Here is a tiny trained network, its code and every weight. The questions are about switching its units off for an input and a class, where a switched-off unit gives its printed mean instead of its output.

import numpy as np


def w(rows, s, z=0):
    codes = np.array(rows[::2]) - 128.0
    scale = np.full(codes.shape[1], s)
    scale[-1] = z or s
    return codes * scale


def norm(h):
    return h / np.sqrt((h * h).mean(-1, keepdims=True) + 1e-5)


def f(y):
    return y / 2 * (1 + np.tanh(0.7978845608 * (y + 0.044715 * y**3)))


def log_softmax(a):
    a = a - a.max(-1, keepdims=True)
    return a - np.log(np.exp(a).sum(-1, keepdims=True))


def net(x, mask):
    res = np.array(x, float).reshape(1, 7) / 4 @ E
    u = 0
    for l in range(3):
        y = f(norm(res) @ A[l][:, :-1].T + A[l][:, -1])
        res = res + np.where(mask[u : u + 12], y, B[l][:, -1]) @ B[l][:, :-1]
        u += 12
    return log_softmax(norm(res)[-1] @ U[:, :-1].T + U[:, -1])


A, B = {}, {}
E = w([
[56,24,160,185,87,48,83,145,113,134,172,205],'x0',
[113,166,216,142,142,88,181,147,101,91,85,145],'x1',
[232,157,157,158,122,85,135,149,159,110,125,181],'x2',
[171,194,103,73,110,136,108,41,60,140,205,46],'x3',
[121,178,34,124,164,167,72,192,152,116,157,201],'x4',
[254,136,116,108,181,184,172,99,109,36,122,123],'x5',
[122,158,71,198,72,195,35,136,144,112,110,113],'x6',
],0.0079)
A[0] = w([
[187,43,125,157,150,155,77,131,18,81,77,181,121],'0.n1',
[151,116,120,135,153,134,129,163,38,185,112,149,5],'0.n2',
[144,195,121,22,142,179,182,139,57,147,194,152,132],'0.n3',
[177,119,133,77,159,117,157,114,124,137,59,83,86],'0.n4',
[64,72,140,59,128,99,178,212,63,197,120,160,129],'0.n5',
[107,253,135,186,178,145,103,110,150,109,135,134,75],'0.n6',
[176,68,147,146,126,171,115,213,135,30,132,161,77],'0.n7',
[160,84,84,107,144,197,148,101,47,39,116,165,168],'0.n8',
[154,114,73,104,132,210,120,102,62,153,83,128,100],'0.n9',
[168,160,224,81,214,189,177,88,107,138,119,102,17],'0.n10',
[107,88,161,63,152,62,140,145,112,186,107,38,20],'0.n11',
[70,31,95,164,115,100,133,105,130,212,157,161,198],'0.n12',
],0.0072,0.0027)
B[0] = w([
[127,190,75,193,202,159,211,118,173,151,125,112,175],'0.n1',
[186,78,118,101,84,117,178,96,101,163,100,142,113],'0.n2',
[123,184,188,116,151,95,117,24,185,124,92,95,202],'0.n3',
[159,79,158,75,145,49,77,204,125,54,121,171,161],'0.n4',
[2,149,117,129,122,220,134,19,119,152,58,131,215],'0.n5',
[133,173,149,128,89,71,121,22,49,163,98,224,162],'0.n6',
[166,71,79,111,166,131,166,186,139,211,176,144,185],'0.n7',
[124,123,21,185,63,147,183,139,135,150,119,103,192],'0.n8',
[188,110,123,120,115,119,157,138,99,92,160,179,162],'0.n9',
[152,139,97,70,176,44,80,170,120,108,208,91,186],'0.n10',
[195,127,212,78,132,162,170,153,169,158,152,98,175],'0.n11',
[107,175,55,89,25,21,98,131,101,49,91,121,253],'0.n12',
],0.0063,0.0066)
A[1] = w([
[165,100,124,144,134,176,112,134,129,85,195,121,27],'1.n1',
[115,111,79,141,110,111,70,136,123,141,143,139,64],'1.n2',
[97,123,88,109,141,143,111,114,94,151,134,144,187],'1.n3',
[149,184,129,153,165,147,122,119,95,153,151,150,19],'1.n4',
[114,104,90,140,170,123,112,140,112,81,143,120,13],'1.n5',
[126,126,229,124,87,149,84,132,135,155,42,197,203],'1.n6',
[111,125,155,175,92,62,163,185,173,91,54,143,158],'1.n7',
[196,168,108,133,124,153,142,167,56,77,127,138,158],'1.n8',
[95,109,173,147,99,89,144,188,139,143,93,134,5],'1.n9',
[92,75,117,200,115,112,93,157,140,154,110,154,6],'1.n10',
[167,164,137,106,88,112,151,154,70,113,133,126,185],'1.n11',
[134,255,151,159,129,155,122,151,95,143,128,143,49],'1.n12',
],0.0097,0.002)
B[1] = w([
[123,76,101,164,75,138,177,104,43,83,75,161,143],'1.n1',
[136,115,124,50,116,127,34,93,130,48,190,145,198],'1.n2',
[103,136,82,172,89,79,108,133,118,131,144,180,191],'1.n3',
[99,95,169,143,94,112,160,149,144,120,72,89,154],'1.n4',
[133,174,100,117,66,148,87,116,218,197,122,145,133],'1.n5',
[124,103,107,180,131,119,164,107,74,120,36,151,211],'1.n6',
[104,170,255,142,183,138,180,109,127,163,93,146,253],'1.n7',
[45,88,78,117,89,148,75,100,164,136,112,113,210],'1.n8',
[79,113,169,210,127,113,180,115,72,174,89,116,189],'1.n9',
[216,181,179,55,184,123,130,108,185,108,158,58,213],'1.n10',
[134,152,124,80,180,160,40,91,66,169,60,182,187],'1.n11',
[87,190,144,112,78,82,122,116,76,95,29,198,187],'1.n12',
],0.0081,0.0056)
A[2] = w([
[152,151,94,62,112,111,40,147,118,50,116,163,80],'2.n1',
[179,141,182,75,133,143,90,113,123,196,190,92,66],'2.n2',
[166,151,162,105,196,158,183,109,120,179,124,103,163],'2.n3',
[88,139,112,129,76,132,114,103,66,115,158,46,184],'2.n4',
[68,146,165,171,102,136,143,131,111,151,79,122,130],'2.n5',
[153,137,185,217,138,144,142,207,167,99,167,173,1],'2.n6',
[131,254,119,110,94,121,77,126,110,74,93,156,161],'2.n7',
[146,105,93,75,156,113,186,88,97,65,38,90,88],'2.n8',
[38,99,154,108,113,119,148,155,124,179,168,144,163],'2.n9',
[86,112,51,145,80,99,64,196,129,141,196,190,113],'2.n10',
[164,67,61,164,94,167,93,106,59,111,113,150,119],'2.n11',
[155,94,174,143,161,125,210,164,162,141,107,162,77],'2.n12',
],0.0089,0.003)
B[2] = w([
[64,150,104,143,139,65,82,54,191,151,182,44,218],'2.n1',
[130,64,171,116,205,174,190,179,113,89,180,96,151],'2.n2',
[238,63,209,39,152,56,109,131,240,82,219,69,179],'2.n3',
[165,163,136,132,171,121,129,169,228,78,22,174,204],'2.n4',
[73,156,177,169,115,142,155,123,104,159,111,254,203],'2.n5',
[197,101,137,29,223,25,98,131,165,191,182,109,144],'2.n6',
[39,178,93,114,117,86,114,60,119,127,176,125,254],'2.n7',
[84,188,75,125,32,56,61,108,243,153,250,130,195],'2.n8',
[90,217,89,176,46,119,86,47,78,136,122,199,175],'2.n9',
[209,102,78,112,49,170,130,125,215,69,182,50,200],'2.n10',
[155,73,85,105,2,177,166,163,158,105,179,184,172],'2.n11',
[199,134,91,141,239,90,161,56,150,184,113,87,177],'2.n12',
],0.0071,0.009)
U = w([
[41,188,187,192,120,104,136,95,57,152,47,208,177],'0',
[183,72,51,206,68,212,181,184,151,87,122,155,58],'1',
[187,114,185,133,249,71,172,128,177,159,128,129,142],'2',
[179,88,195,93,191,162,126,194,63,91,163,62,4],'3',
[95,193,75,94,94,82,56,69,192,86,189,106,190],'4',
],0.012,0.0033)

Each question gives the input, the list of numbers given to net, and the class t.
The units are the neurons (one row each of A and B). Each row of codes is followed by its name. A weight is (code - 128) times the scale printed after its matrix; where a second scale follows, it is the last column's (A, B and U).
mask holds one flag per neuron, layer by layer. A switched-off neuron (its flag False) gives its mean, the last column of its row in B, instead of its output. The means were averaged over made-up inputs and are rounded, as every weight is.
A unit's drop is (log p(t) with every unit on - log p(t) with that unit switched off) / (log p(t) with every unit on - log p(t) with every unit switched off).
The circuit of an input: a set's keep is (log p(t) with only the set's units on - log p(t) with every unit switched off) / (log p(t) with every unit on - log p(t) with every unit switched off). Starting from the 12 units with the biggest drops (on a tie, the unit counted first), units are removed one at a time, each time the one whose removal leaves the highest keep (on an exact tie, the one counted first), for as long as the keep stays at least 0.8.
units of the circuit, in order: the units of the circuit, biggest drop first
k most important neurons: the k neurons with the biggest drops, biggest first
k most important neurons of layer l: the k neurons of layer l with the biggest drops, biggest first
drop when u is switched off: that unit's drop, to one decimal
input [1,6,2,-1,-5,6,-1], class 2: 2 most important neurons of layer 0	0.n12, 0.n4
input [-5,6,-4,-2,-1,8,-7], class 4: units of the circuit, in order	2.n8
input [0,4,-2,1,-7,5,-6], class 3: 3 most important neurons of layer 0	0.n10, 0.n12, 0.n11
input [7,0,5,7,-4,5,-5], class 2: units of the circuit, in order	0.n12, 2.n7
input [-2,-5,4,-2,-5,-4,4], class 0: 3 most important neurons of layer 2	2.n10, 2.n8, 2.n1
input [1,2,-4,-6,5,4,-7], class 2: units of the circuit, in order	0.n7, 2.n7
input [-2,-2,7,-1,-1,6,2], class 1: 3 most important neurons	0.n7, 0.n12, 0.n8
input [-1,2,-1,8,-5,3,-5], class 3: 2 most important neurons	0.n12, 2.n2
input [-2,-5,-6,6,-4,-3,1], class 3: 2 most important neurons	2.n2, 0.n11
input [-1,-5,5,-6,-2,-8,8], class 0: 2 most important neurons	1.n7, 1.n9
input [-8,4,6,1,-1,-6,-6], class 2: 2 most important neurons	0.n12, 0.n11
input [-4,0,5,-8,-6,-4,6], class 2: 2 most important neurons	1.n10, 2.n3
input [-1,-8,-6,-2,-7,-3,-5], class 0: 3 most important neurons	1.n10, 0.n11, 2.n10
input [-5,2,-7,-7,-2,4,-4], class 2: units of the circuit, in order	0.n12
input [-2,-2,4,-4,-4,5,4], class 1: 2 most important neurons of layer 1	1.n8, 1.n1
input [-4,-7,-7,4,-1,2,-7], class 2: 3 most important neurons	0.n12, 0.n3, 2.n2
input [1,4,8,-2,-3,3,8], class 2: 2 most important neurons	0.n7, 0.n12
input [-3,-2,1,-7,3,6,-1], class 1: 2 most important neurons of layer 0	0.n8, 0.n3
input [7,4,-1,3,-4,6,7], class 1: drop when 1.n9 is switched off	0.0
input [8,6,4,4,0,-8,5], class 0: drop when 1.n7 is switched off	0.1
input [6,5,1,-1,7,-6,-1], class 0: units of the circuit, in order	1.n7
input [-8,-3,-7,1,-4,-6,2], class 3: drop when 0.n5 is switched off	0.2
